Below is a small trained network, with its code and all its weights. Each question gives an input and a target symbol and asks what happens when units are switched off, that is, made to give their printed mean instead of their output.

import numpy as np


def w(rows, s, z=0):
    codes = np.array(rows[::2]) - 128.0
    scale = np.full(codes.shape[1], s)
    scale[-1] = z or s
    return codes * scale


def f(y):
    return np.maximum(y, 0)


def softmax(a):
    e = np.exp(a - a.max(-1, keepdims=True))
    return e / e.sum(-1, keepdims=True)


def log_softmax(a):
    a = a - a.max(-1, keepdims=True)
    return a - np.log(np.exp(a).sum(-1, keepdims=True))


def net(x, mask):
    ids = ['ΓΘΣΦΩβδηλμξτ'.index(c) for c in x.split()]
    T = len(ids)
    res = E[ids] + P[:T]
    q, k, v = (res @ M[0].T for M in (Q, K, V))
    z = softmax(np.where(np.tri(T) > 0, q @ k.T / 4**0.5, -1e9)) @ v
    res = res + np.where(mask[0], z, O[0][:, -1]) @ O[0][:, :-1]
    y = f(res @ A[0][:, :-1].T + A[0][:, -1])
    res = res + np.where(mask[1:13], y, B[0][:, -1]) @ B[0][:, :-1]
    return log_softmax(res[-1] @ U[:, :-1].T + U[:, -1])


Q, K, V, O, A, B = {}, {}, {}, {}, {}, {}
E = w([
[108,155,197,93],'Γ',
[153,79,159,82],'Θ',
[171,49,141,44],'Σ',
[117,153,185,98],'Φ',
[2,37,88,152],'Ω',
[101,152,191,44],'β',
[172,37,147,59],'δ',
[114,159,191,102],'η',
[176,98,182,180],'λ',
[99,202,208,119],'μ',
[114,172,190,110],'ξ',
[129,151,170,83],'τ',
],0.019)
P = w([
[69,6,212,95],'0',
[114,102,182,116],'1',
[132,123,168,123],'2',
[138,137,161,129],'3',
[141,138,155,130],'4',
[143,144,149,133],'5',
[145,148,145,134],'6',
[147,149,138,133],'7',
[141,149,138,136],'8',
[144,146,134,137],'9',
[148,161,132,134],'10',
[151,158,129,135],'11',
],0.014)
Q[0] = w([
[45,124,115,141],'h1',
[100,137,2,102],'h1',
[115,58,41,219],'h1',
[250,59,193,110],'h1',
],0.0072)
K[0] = w([
[165,187,229,100],'h1',
[253,135,220,18],'h1',
[190,147,222,167],'h1',
[66,95,37,172],'h1',
],0.0067)
V[0] = w([
[3,128,128,38],'h1',
[80,116,167,226],'h1',
[91,143,57,249],'h1',
[155,198,180,126],'h1',
],0.0075)
O[0] = w([
[36,77,103,35,182],'h1',
[78,124,194,174,144],'h1',
[83,181,109,192,1],'h1',
[144,253,160,76,117],'h1',
],0.011,0.0096)
A[0] = w([
[98,197,108,79,97],'n1',
[189,111,43,141,165],'n2',
[100,181,123,184,158],'n3',
[114,168,173,62,228],'n4',
[132,188,116,98,176],'n5',
[97,94,97,18,254],'n6',
[125,177,128,97,110],'n7',
[101,172,215,95,219],'n8',
[124,76,201,152,131],'n9',
[99,79,69,152,129],'n10',
[133,251,118,241,81],'n11',
[158,213,160,254,102],'n12',
],0.0098,0.0056)
B[0] = w([
[86,111,98,253,138],'n1',
[212,231,136,247,137],'n2',
[188,141,168,86,130],'n3',
[201,87,112,138,202],'n4',
[199,68,162,134,140],'n5',
[140,210,144,235,251],'n6',
[134,154,179,168,137],'n7',
[175,56,90,108,194],'n8',
[115,205,103,70,186],'n9',
[172,194,185,106,142],'n10',
[67,79,164,65,132],'n11',
[126,165,37,195,141],'n12',
],0.0061,0.023)
U = w([
[162,85,182,9,155],'Γ',
[175,140,128,229,215],'Θ',
[112,125,105,120,131],'Σ',
[126,104,89,99,68],'Φ',
[103,128,161,127,40],'Ω',
[117,153,133,106,61],'β',
[115,133,116,109,105],'δ',
[128,122,117,115,1],'η',
[106,113,109,135,178],'λ',
[122,125,119,115,57],'μ',
[126,133,113,106,65],'ξ',
[127,62,75,136,65],'τ',
],0.011,0.0051)

Each question gives the input, a string of symbols that net reads in full, and the target symbol t.
The units are the heads (4 rows each of Q, K, V and O) and the neurons (one row each of A and B). Each row of codes is followed by its name. A weight is (code - 128) times the scale printed after its matrix; where a second scale follows, it is the last column's (O, A, B and U).
mask holds one flag per unit, heads first, then neurons. A switched-off unit (its flag False) gives its mean, the last column of its rows in O or B, instead of its output. The means were averaged over made-up inputs and are rounded, as every weight is.
A unit's drop is (log p(t) with every unit on - log p(t) with that unit switched off) / (log p(t) with every unit on - log p(t) with every unit switched off).
The circuit of an input: a set's keep is (log p(t) with only the set's units on - log p(t) with every unit switched off) / (log p(t) with every unit on - log p(t) with every unit switched off). Starting from the 12 units with the biggest drops (on a tie, the unit counted first), units are removed one at a time, each time the one whose removal leaves the highest keep (on an exact tie, the one counted first), for as long as the keep stays at least 0.8.
circuit, biggest first: the units of the circuit, biggest drop first
unit that matters most: the unit with the biggest drop
top k neurons: the k neurons with the biggest drops, biggest first
drop of u: that unit's drop, to one decimal
input β λ η τ Σ Σ Σ δ τ Σ, target Θ: top 2 neurons	(n6, n2)
input τ μ Φ Θ λ β λ Σ λ Σ Σ, target Θ: circuit, biggest first	(n2, h1)
input Φ λ μ δ δ η, target Γ: unit that matters most	n6
input λ λ λ Σ δ β λ λ Γ, target Γ: circuit, biggest first	(n6, h1, n8)
input λ λ Θ λ β τ β, target Θ: circuit, biggest first	(n1, h1, n6)
input δ λ Θ δ Σ β Θ λ λ δ ξ, target Γ: circuit, biggest first	(n6, h1)
input τ λ λ δ λ τ τ η, target Γ: circuit, biggest first	(n6, h1)
input λ λ μ, target Γ: circuit, biggest first	(n6, n8)
input η Σ λ μ β β, target Θ: top 2 neurons	(n6, n1)
input μ η δ Θ β ξ η Φ Σ λ δ, target Θ: top 2 neurons	(n2, n6)
input Γ β Σ Γ λ ξ λ β Γ μ, target Γ: drop of n2	0.2
input μ Γ λ, target Γ: drop of n6	1.0
input τ τ Σ λ λ δ λ Σ Θ λ λ Φ, target Γ: drop of n6	1.7
input λ Θ μ δ τ δ τ Σ ξ, target Γ: drop of n8	0.1
input λ μ Σ δ λ Σ μ Θ λ λ δ, target Θ: circuit, biggest first	(h1)
